Each row is followed by its class.
[ 257  -82  227  174  237 -179 -497 -398  321  -31  161 -465  -45  -68
  156  140  -51 -198 -286 -234   -5  112  325 -159  -41   71   58 -234
  307  -21  -48  -70  283 -201 -101  -49  -64  281  -72   77  112 -138] => Vada
[ 263  237   -3 -134  790 -228 -179 -155    3   46  187  -48 -384 -124
  481 -221    9 -315  -22  -58  275 -100  196  -13 -232  355 -231  -96
  -26  351 -536 -231  -24  133 -121 -120  -39 -323  -36  164  -40  423] => Vada
[-335  -49  181   71  175   22   74 -199  183  196 -122  264 -159 -203
  195  134 -189 -560   94 -159  166  -63 -251 -149 -183  165 -100  -68
  109 -200  -75   39 -192   65  249 -154  196    0  112 -142   73   22] => bepi
[ 170  156  -45  -15  550  -67 -316 -164  -66  144 -209  -19 -171 -270
  365   44 -302 -400  -81  248  305  182    7 -134  -15  203 -123  -36
  -83  196 -287 -189 -194  131  168    1 -277 -146  299  110  -29  176] => Geva
[ 284   12   69  189  375  190 -414  -78  -12  187  109  229 -144 -223
  167 -443  -23  -98  -97  238  293  139    7    9   83  305  -44  -80
 -313  535 -542  -39 -296  -28  -28  105  -91  -66 -316  305  -27   53] => dis
[-205   85  301   93   37   66 -219 -284  158  279 -273 -156  -10   88
  -99  354 -157 -381  -48 -169 -304   82 -163  178  -54 -139  -51  -99
   84 -440  -61   14  305  225  184  150  200  341 -111  -97  206  -27] => rufum
[-300   21 -263  -95   65 -179  211 -198  543   35  -12 -186  171   60
  -17  272 -287 -509   57  -85  134  -95  -27   72  188   23 -238   26
  -12   50   11  286  -36  254   72  153 -239 -267  159 -114  116  195] => bepi
[ 164  -22 -280   50  465  -18 -394 -166   26  -86   95  250  -92 -216
  384 -135  -89 -199   30   64  214   38  237 -377 -158  154 -330 -103
 -413  683 -493   94  -70  -63 -202  353 -172   -4 -117  199  -16   58] => vedu
[ 240   94 -284  230  237  -23   53 -208  522 -206  156 -580 -147 -259
   93  247   99 -166 -126  109    7   56   33 -236  -72  225 -427  204
  228  348  -45  317 -295 -127 -143   20 -351   -5   76  259  227  501] => Geva
[-148   89   62  -55  -68   59 -112 -152  391  -57   -2 -123  -69  -22
  124  341  -23 -540  -64 -278  -47 -253   68  143 -108 -216  -84  -13
  -43   47 -258  182  162  182   30  251  120  421 -488 -185   37   50] => Geva
[ 117   16 -290   12  403  113 -356 -164  101  -24   21  556 -295 -302
  401 -463 -129  -76  -77  258  340   30   -6 -178  -87  312 -256  -98
 -243  899 -532  232 -329   46  -18  286 -277 -273 -203  278  -33  162] => koma
[ 352  290 -151  232  347    3   69 -377  204 -119   51 -505 -126  -37
  167  329   47 -473   -4   -9   74  103  154 -177  -91   24 -233    7
 -185   66 -196   73   85  -63   -6 -267 -113  164  163  216  212  410] => lora
[ 429  234 -189  -27  495  -23 -267  -45 -193   57   39  156 -239   18
  304 -345   23    9  -42  131  277   30  119 -198 -131  206 -256 -132
 -327  607 -472  -34  -87 -108 -230  181 -159 -113 -259  407  -37  314] => Leta
[ 493  112  -28  123  389  -86  -73 -161  659 -110   25 -530 -188 -136
  284  233   24 -158 -104  -44  152   90  364   -7   55  262  -99  -53
   49  -25 -160  -47  -69   27   -6 -370  -93    1  224   54  306  215] => lora
[  85  120 -238   11  484   59 -183 -225  218  -47   84  204 -241 -320
  272 -156 -124 -223  -89  101  204 -117 -191  -87  -44  299 -193  -75
   10  790 -311  123 -265   35  -54  345 -165 -398  -64   27   31  137] => Geva
[ 444  154   59  298  -75  128   32  140  384  -39  188 -158 -237 -111
   31  651   51 -460   39 -344  328   58  305 -141  -15   90  -19  -70
  -48  163 -218  -16  -48  -47 -263 -359   83  238  272   50   59  228] => fut
[-302  115   56    1  530   18  -19 -427  136  110 -141 -333  -33 -126
 -149  335 -214 -464   48 -164  -55 -230 -208  -63 -315 -179    8  317
  -83  -66 -103   38  274   35  163  -11   24  131   50  324  -63  -35] => Leta
[ 191  106  -95  -15  385  -86 -147 -270  260  162  -89  139 -402   98
  390 -288  -64 -167  -45  -50  263 -126  174   91  148  331  196  -94
 -194  506 -307   44 -262   19 -110  214 -133  -50 -137  165   43  -84] => koma
[-246  -70  111  217   28   37 -310 -411  364   48  -97 -446  273   44
  -14  334 -171 -340 -185  -25  -45    3 -133  -40  119 -334   44 -157
  118 -376  -41  124  113  -14   74   18   52  301 -174 -268  229 -124] => rufum
[  55  195  174  -24   41  -75 -186 -123  261   67 -239  -59  211  281
   53  396 -504 -233   28 -339  -24  -40    3  346  -80 -205  108 -147
 -270 -252 -236 -222  174  400    0 -210  243  133  -93  158   36   52] => dis
[  95    1 -156  330  133 -173 -195 -357  696 -158  123 -785 -253 -165
   52   72 -113 -271   60  -24   31   -7  205  -96  158  203  -90  145
  407 -160   94  216    8 -209 -145 -269 -258  -87  190  123  231  -38] => rufum
[ 210   53  -47   27  398    4 -287 -286  -64  176  109  158 -216 -134
  229 -194 -147 -132 -116  118  249   30  -15  -92   47  271  147  -78
 -299  403 -412  -66 -255   -9  -27  199  144  -94 -117  212  -52   27] => bepi
[-131   72  215   -3  250  -59   70  -66  400   39 -384  -77  -70   77
   19  362 -220 -409  -76 -469   12 -168 -343  -14 -167  -84   -7  -53
  328    4  -12   33  151   83  -68 -170   30 -131   20   14   21  -59] => Vada
[  10  -45 -151  217   88 -182  -63 -330  567 -165    5 -303  286 -101
  202  546 -144 -643  -91  -69  -32  -62  259   29   60  -18 -310 -174
  -43   31 -193  381  -77  237   -5 -123 -190  147  112  112   32  -22] => vedu
[ 215 -118 -247  207  -24 -213 -544 -334  534 -281  355 -455   -6  -11
  315    2 -198 -301 -159   29  121  -51  142   43  256  -13 -294 -216
  -91    4 -142  277  209  -95  -78  147  -42 -234 -330  -15  -55 -170] => Leta
[ 190  223   -6  182  139   14 -200 -508  453  -40  137 -633  -39  112
  279   96  204 -178 -282  -23  -48  -24  325 -192  191   73 -137  -96
  126 -112   -1   83   75  -72 -135  -75  -58   77  -47   20  240  140] => Leta
[ 185  -42  -71  266   51  -81 -195 -510  595  -44   44 -398 -145 -175
  348  289  -38 -427 -153 -134  137  121  228 -170  273   77 -164 -109
  -79  -66 -160  259  -75  -88  160   90 -338  124 -216 -123  232   65] => fut
[ 387 -127 -374  244   66  -18 -310 -164  418  -33  423 -392 -122 -332
  360  533   75 -251 -311 -143  195   59  509 -328  118  147 -235 -156
 -164  335 -263  121  -54 -155 -111   97   39   21   35  319  -91  219] => bepi
[   4  -41 -216  171  137  -90 -128 -267  562 -107   42 -191 -150 -323
  305  277  100 -309 -152  -31  121  156   -2 -283  168  183 -340  -50
  240  318    5  387 -211   23   33 -154 -283  182  309  -67  116   38] => bepi
[ 216  166 -168  -23  537 -173 -109 -498   58   33   89   89 -335 -305
  328  -80  -19 -445  -99   83  288   45   43 -219 -143  192 -249 -184
 -171  547 -429  -85  -92  -17  -37  203 -114 -170  -89   99  182  186] => vedu
[ 209 -179 -151  124   35 -270 -273 -193  795 -207  133 -350   29 -196
  221   38   90 -376 -158   20  232  258  169  -56   54  171 -466 -265
  -14  259  -11  443  -29  -33 -263  -36 -194 -217   54  -20  218  108] => Bezat
[  70  156 -135  189  126 -124   20 -313  619 -102   98 -485 -322   -1
  218  349  228 -771   52 -250  202  139  328 -277  189   97 -330   32
  -24    7  -38  347 -200 -142  -52 -105 -183  151  236  -60  266  101] => Bezat
[ 119  324 -366  -47  331   99 -117 -148  399  384  113  268 -303  -41
  370 -179   54  -31  -68 -157  442   43  296 -170   90  166  -78 -103
 -159  587 -287 -139 -365  -66 -212  179 -142 -221  -54  204  121  406] => Leta
[ 215   24  -89  345  128   53  -62 -378  297   38   50 -468 -225  -95
  134  116 -248 -114 -113  264  192  139   42 -199  198  202  -45   52
  114   -1   -9   35 -287 -129    5  -91 -306 -169   63  372  238   57] => rufum
[ 146  117   -8    3  602 -167 -479 -310  200   37  104  326 -138 -131
  263 -316 -138   57 -146   68  232  115   14  -18  -64  230  -50  -21
  -87  578 -349  -93 -358  135 -129   97  -34  -91  191  328 -130    5] => Bezat
[ -36   29 -220   47  455 -209 -356 -222  157  112  187   32 -281 -235
  498 -263   78 -322   -2   53  321 -192   30  -84  -96  398 -239 -232
  -40  556 -398  -32 -114 -101  -50  305 -308 -164 -257  297  -41   70] => Vada
[ 256  134  -75  177  327  116 -355  -98  299    9  164   56 -162 -151
  136 -475   95 -492 -102  -13  147    1  221  116  -41  292 -185  -78
  -40  674 -599   56   72  -33 -297  142 -216 -253 -341  183   26  234] => lora
[-252  -65  172   33  127   50    4 -163  464 -125  -73 -134   82  251
   -8  318  -55 -355  168 -254  -68  -30 -230   66    1 -162   63   19
   89 -162  128  183  255  201   95    3  117  -33  152 -161  120 -161] => vedu
[ 321    7  167  308  294  146 -164 -112  476 -213  148 -497 -260 -205
   48  403  322 -282 -232 -194  140  155  -53 -261  -57    0   26  -39
  386  287  -55   92  112 -114 -194 -325   63  229  273  -37   70   26] => rufum
[ 155  -12 -121  367  323   -2 -565 -485  555   66  276 -578 -193   95
  267  112 -234 -408  -33   37   97  169  -67  -62  140  218  -59 -142
   31   87  -49  332 -143 -136  -98  321 -153 -102  -82  131  112   12] => fut
[ 373 -138   16  139   70  -77 -329 -248  805 -152  123 -530  -52  -74
  296  299 -101 -247 -411   66  148  198  454 -159   66   66 -192   95
 -146   71   25   16  248  112 -232  122 -282 -146  -33  -73  -29   49] => fut
[ 127  -39  -55  428 -114   66 -205 -328  573   -8 -116 -453  -98 -199
   55  136   48 -569 -243  183 -125  196  116   69   60   -5 -220   66
   31   44  -70  393  -28    2 -190  254 -269  382 -134   86   49  -10] => Bezat
[ 336 -143   11  176  242 -118 -248 -293  108 -270  183 -535 -160 -106
  129  336  -96 -169 -140   81  -75  159  310 -322   33  111 -352  158
   73  170   -9  338 -114 -126 -303  141 -326 -188  111  405   25   33] => Vada
[-117   19   34    8   91   94  -19   71  287   28 -344 -181  -41 -197
   63  322  165 -591   53 -168 -110 -190  -14   94  -86   65 -143 -123
  -24 -147 -356  122  358  190  278   50   99  266 -133 -121  139   81] => bepi
[-123  -25 -391  111  383 -138 -283 -489  309  173  -53  357 -286  -97
  288 -230 -111  -79 -117  281  307  -26  -91   11  238   73 -225  -83
  -75  459  -70  146 -129  -38  -85  529 -152   68  175   22  117   26] => Leta
[-522   33 -159   81  -78  247  -99  -45  333   20   -2   61  103  109
 -199  357   15 -348  114 -203  -18 -260 -278  137   20 -366  282  303
  -29 -158 -240  330  148  135  170    5  173  201 -133 -196   52  368] => vedu
[ 386  190 -222  178  488  131 -287    4 -105   79  -47  211 -344 -162
  264 -263  -87 -380  -52  -70  367  -93  215 -133 -139  329   86 -143
 -348  662 -601 -155 -202 -181 -237  333   45  -23  -38  290 -201  333] => dis
[ 375  131  -57  193  292 -136  -82 -372  696   71  372 -502  137 -203
  257  144  -24 -226 -171 -178   97   21  381   37   54  139 -453  -53
 -217  198 -227  148   -4   21  -67 -105 -286   38 -213  243   -2  316] => Leta
[ 324   16 -130   77  131 -192 -347 -243  424 -367  117 -300 -157 -226
  157  247  -91 -312 -103 -109  205   57  145 -311  -24  298 -352 -116
  -96  412 -133  241  163  -98  -66  -81 -226 -241  135  270   55  -14] => fut
[-403  -46   46   64  422  167  -83 -254  284   94 -212 -259  111  216
  180  255 -280 -471  106  -43 -212 -106  -38  -72 -195  -81 -120  186
  -98 -155   52  391  -51  196   52  288 -151  246    5   66  -29  -61] => lora
[ 119  -19 -447  115  -20 -300  -32 -280  675  -91    8 -314 -166 -247
  344  281  -73 -366   23 -120  143  232  483 -239  261  137 -258   27
 -126   66   27  284 -390  -82 -104  -72 -329  -84  193   58   90 -130] => Vada
[ -30   -9   19  177  232  -11 -281 -342  -12  -33 -197  -94 -111   28
   35  334 -383 -668   20  -37 -115  -29  -14   48 -205  -12 -208 -137
 -115  -56 -237  321  320  145   -6  252  112  395   44  166   81   -1] => Leta
[ 247  135  108 -113  194 -205 -166 -217  524  -85   98 -615   18   98
  415  287  -62 -232  -50 -194   93   77  276 -241  -77    5 -399  156
 -219  -86   19  247 -238  -18   -5 -152 -388  -92 -254  308  -95  269] => bepi
[  -8 -185  -30  379   41   36 -525 -291  564   20   66 -167 -239  -98
  423   94 -107 -427  -73   86  117  327  -51 -161  118  323 -288 -171
   22   -2  -98  280 -338   12   76   82 -128   18  -92  110  247  -97] => dis
[ 233  -31 -246  -13  462 -292 -320 -241  153  -38  181  383 -161 -197
  114 -595  -74 -133  199   92  234   89  146  126  -63  318 -187 -206
 -256  572 -402   60 -103  -85  -39  178   29 -211  -98  413  -40 -135] => lora
[ 349  -99  159  206  120 -130 -416 -101  570  -21  -93 -503  102  -68
  234   23   48 -129  -31   61  -42  192  240  -66  188  219 -379 -147
  -95 -258 -118  192  113  -55   25 -264  -79  102  -79  155  215 -155] => vedu
[ 111 -148  -65  190   21 -116 -311 -151  532   24  235 -524 -131 -167
  149   85  163 -454   32 -199  218  113  139 -242  242  232  -86  -60
 -124   63 -239  259   19 -196  -33  153  -29  172 -170   84  106 -128] => vedu
[ 196  -24  -52  371  153   50 -261 -251  493 -132  294 -490   51 -384
  145  152  230 -439 -324  136  201    2  -47 -222  -36  102 -260  -63
   39  278 -277  101 -133 -170  -16  -68  -59  -13  -45  174 -112   79] => koma
[ 331   33   49  223  273  -51 -298 -326  274  -49  196 -254 -176 -308
  332  250    3 -404  -19 -116  153  183  271 -330   26  182 -423 -104
 -142  168 -354  116    5  -80   88 -161 -234  186  -90  226  204   36] => lora
[ 248  -62  211  430  179  267 -272 -320  478  -73   12 -447  -26 -232
  193  585   76 -236 -365  -90  -25  -12   21 -128   25   80   91  -14
  229  179  -69  146  -88  -28   17  -80 -173   60  225  272    5   47] => koma
[ -29   55  -57  348   92  147   10 -404  489  -69  239 -449 -247 -404
   79  112  334 -696  -99 -104  139  102    3 -158  100   76 -314  104
   77  388 -220  258  -21 -108   39 -123 -309  244 -146  108  159   90] => dis
[ 242   30 -137   15  303  -60 -210 -178  127  -76  307   57 -132 -215
  495 -117   41 -136 -159  135  487  -17   52   12   44  255   21 -295
 -110  730 -342 -284 -176   93 -193   -9  -78 -332   -1  163   28   47] => Geva
[ 183  348 -312  -38  450 -170 -275  -79  309  135   35  237 -356 -290
  290 -332   66  -79  114   13  297  -39  -37 -110   98  431 -268  -10
  -89  556 -448  -38 -299   -4  -41  142 -214 -343  129  -54   71  324] => koma
[ 358  -96  -85  282   76   55 -233 -153  501 -165  179 -280 -441 -235
  117  306  213 -515 -139  -58   22  193  233  102  106  187 -182  -20
   25  208 -187  259 -269 -177   18  303   20  169   85   68  141   42] => vedu
[ 201  163  129  171   49  479   37 -125  331 -117  161 -516 -129 -170
    7  258  245 -201 -214  -53   45   31   27 -164 -131 -132  -90  256
 -109  320  -91   62  182 -118 -160 -288 -108  137 -171  140  174  239] => lora
[ 307  -31   92  243   65  -86 -297 -309  522   59  -91 -511   10 -140
  120  452 -109 -206 -233  -31   33   99  149   75  168    9 -104  190
 -164 -120    0  150   45  -86  114 -207 -337   50   66  420   18  156] => vedu
[  14   82  128   87  217   -1  -24 -250 -107  128   57 -261 -121   10
 -186  123 -254 -228   29 -383  -39 -231 -236  -62  -95   97  307   96
 -127  144 -220   -8  360  -63    7  251   81   59 -220  284  -70  -46] => Bezat
[  73   60 -368  157   23   39 -122 -162  431 -169  218 -205  -21 -286
  112 -104  240 -366 -126  -24   75   96  306 -291   48   -1 -604  -70
   72  361 -227  370   44 -158 -179  -17 -206  -56 -155   53   78  215] => Leta
[ 136   26 -175   33  423  -47 -347 -269   21   29  417  114 -332  -65
  313 -169  296 -345  -48 -160  247  -35  183 -156  -38  183  -80  -80
 -301  651 -486 -108  -15 -194  -43  423  149  -63 -360  315  -62   82] => Geva
[  -6   98 -222  125  686   77 -328 -396  240  244   96 -130 -233 -194
  282 -297   -3  -92 -128  340  170   81 -190   19 -146  272 -144   88
 -117  606 -305   30  -58   51  -23  365 -444 -242 -155  311   96  488] => rufum
[ -70   52 -457  316 -136  115  -29 -192  493    4  155 -137  -83 -508
  199  329   32 -551   86  -88  155  130   55 -339  117  253 -488 -202
   15  497  -90  404  -93  -69  -23   74 -188  152  217   70  218  122] => Geva
[-316   71   99  -47  404  -66   93  -67  399  281 -333 -195  155  121
  -50  175 -424 -494  -48  -45    7 -129 -266  127   16  145 -180   38
  221 -249   22  282  -20  320   51 -345  -12 -172  323 -101  123  136] => lora
[ 177   -8   13  238  249  162 -211 -254   15  124   29  293  -24 -233
  277 -364 -177 -151 -125  325  183  148   34  -77   27  276 -293  -91
 -387  410 -434   14 -234  135  -75  250  -77 -265 -126  430  -70   83] => Bezat
[-130 -112  120  124  283  102   16 -245  -28 -127  -11  -65 -148  -94
 -169  -94 -199 -349   -7  -39  -54  173 -449  -31 -158  140 -138  105
   95  234 -105  191  255   97   33  -51   60 -147  127  144   39  -44] => fut
[ 161  251 -147 -118  602   84 -161 -101  237  171  204   -5 -180 -246
  280 -369 -298 -186   54  -57  231   97  198   69 -132  324 -268 -138
 -116  655 -368  -67 -201  196 -278   30 -173 -323    9  -35  127  333] => dis
[ 109   94 -141  -73  338 -279 -567 -315  299  321   52  469  -77   -9
  427  -56 -377   80 -105   68  350  118   52 -128  221  269   -6 -214
 -388  409 -279 -188 -197  281  -69  259  -75 -418   29  162    0 -199] => Bezat
[ 261  177 -100   71  395 -167 -281 -220  -32   11  221  497 -224 -314
  213  -46   24    3 -122   78  393  -77 -297 -232  -44  131 -125  -83
    5  616 -237 -221 -189 -112  -68  162   73 -282  141   34 -180  241] => Geva
[-211   25  236   79  -10  -54  -70 -161  270  211 -125  115  393 -179
 -107  -57 -165 -229 -219  -24  -54  -76 -355   36  -80   74 -423 -109
   -3   64 -250  142  156  254   22 -258   83    9 -171   71  -10   55] => koma
[ 304  152  -58  363   97  160  -60 -104  469 -343   68 -302 -259 -375
  129  220  364 -561   39 -241   -9 -185   17   14  -95  165  -95 -129
  174  274 -388  183   67  -94   38   55  105  239   41  141  -52  152] => vedu
[-380  128  101  -80  121 -111 -272 -206  428  161  129 -588  -59  -66
  -28  139  -82 -628   71 -200  -69  -33 -260  159 -124 -101 -256  208
   92 -311   -9  166   79   70   97  275 -124   33 -220 -144  -67   56] => Leta
[ 350   77    4   -3  426  -45 -217  -32  111 -147  205  200  -51 -153
  272 -249 -129 -190 -136   32  336  -72  211  134 -135  300 -105 -165
 -287  654 -550  -89 -214   36  -20 -180  -84   50  -91  252  -69   87] => vedu
[ 261   67 -288  309 -183   62 -139  -87  458    0  -11 -169 -109 -173
  101  288 -238 -506  104 -129  170  317  199 -185  169  147 -325 -272
 -142  184 -282  324  -22  -16  -60  -88 -201  190  -68   43  300   43] => fut
[ 245  215 -211  167  423   31 -205 -269  294  154   84   68 -360   58
  507 -138 -177 -164  -12  133  406   66 -157   92  120  332    9 -297
 -154  464 -142 -176 -316  -35   14  345 -272 -169   62  -31  200  101] => Leta
[-208   15   69  128  288   80  -31 -139  -48  345 -196  181  176 -105
   29  257 -229  -42  -48 -101   40  -19 -267 -177  -32  158  117 -167
  -57   88 -120    1   82  202   85  -19   74  259  290  -61   58   91] => rufum
[ 108  -11  -17   45   -3  -96 -308 -310  646 -118  143 -336 -245 -174
  331  295  -40 -161 -158   -4  173  113  117  -95  116  127 -159  107
   47  152   81  239 -186   16  -35  -46 -399 -260  -35  172  106   48] => Vada
[  35  202 -252   36  170 -100 -393 -270  264  257  -56  254 -422   19
  395 -245  176 -179 -167  117  413  110  -18  -77  202  242  208 -134
 -317  331 -323 -195 -127    9  112  316   14  234  -76    6  108   49] => Bezat
[-153  224  327   40  380   73  -73 -250  236  400 -157 -515  -16  -31
 -116  499    2 -515  -67 -251 -123 -105 -292   64 -188 -104 -185  -38
  168 -154 -138  -74  456  202   45  194   -5  123  -87   71  142  313] => rufum
[ 117  -24 -294  158  228 -173 -210 -150   77  -62  -44  356 -223 -194
  182 -284  -14 -458  -12  157  336   -6 -223  -12  -12  288 -172  -36
 -221  690 -430  240 -108 -108  -29   79 -238 -216 -228  281  -30  167] => Geva
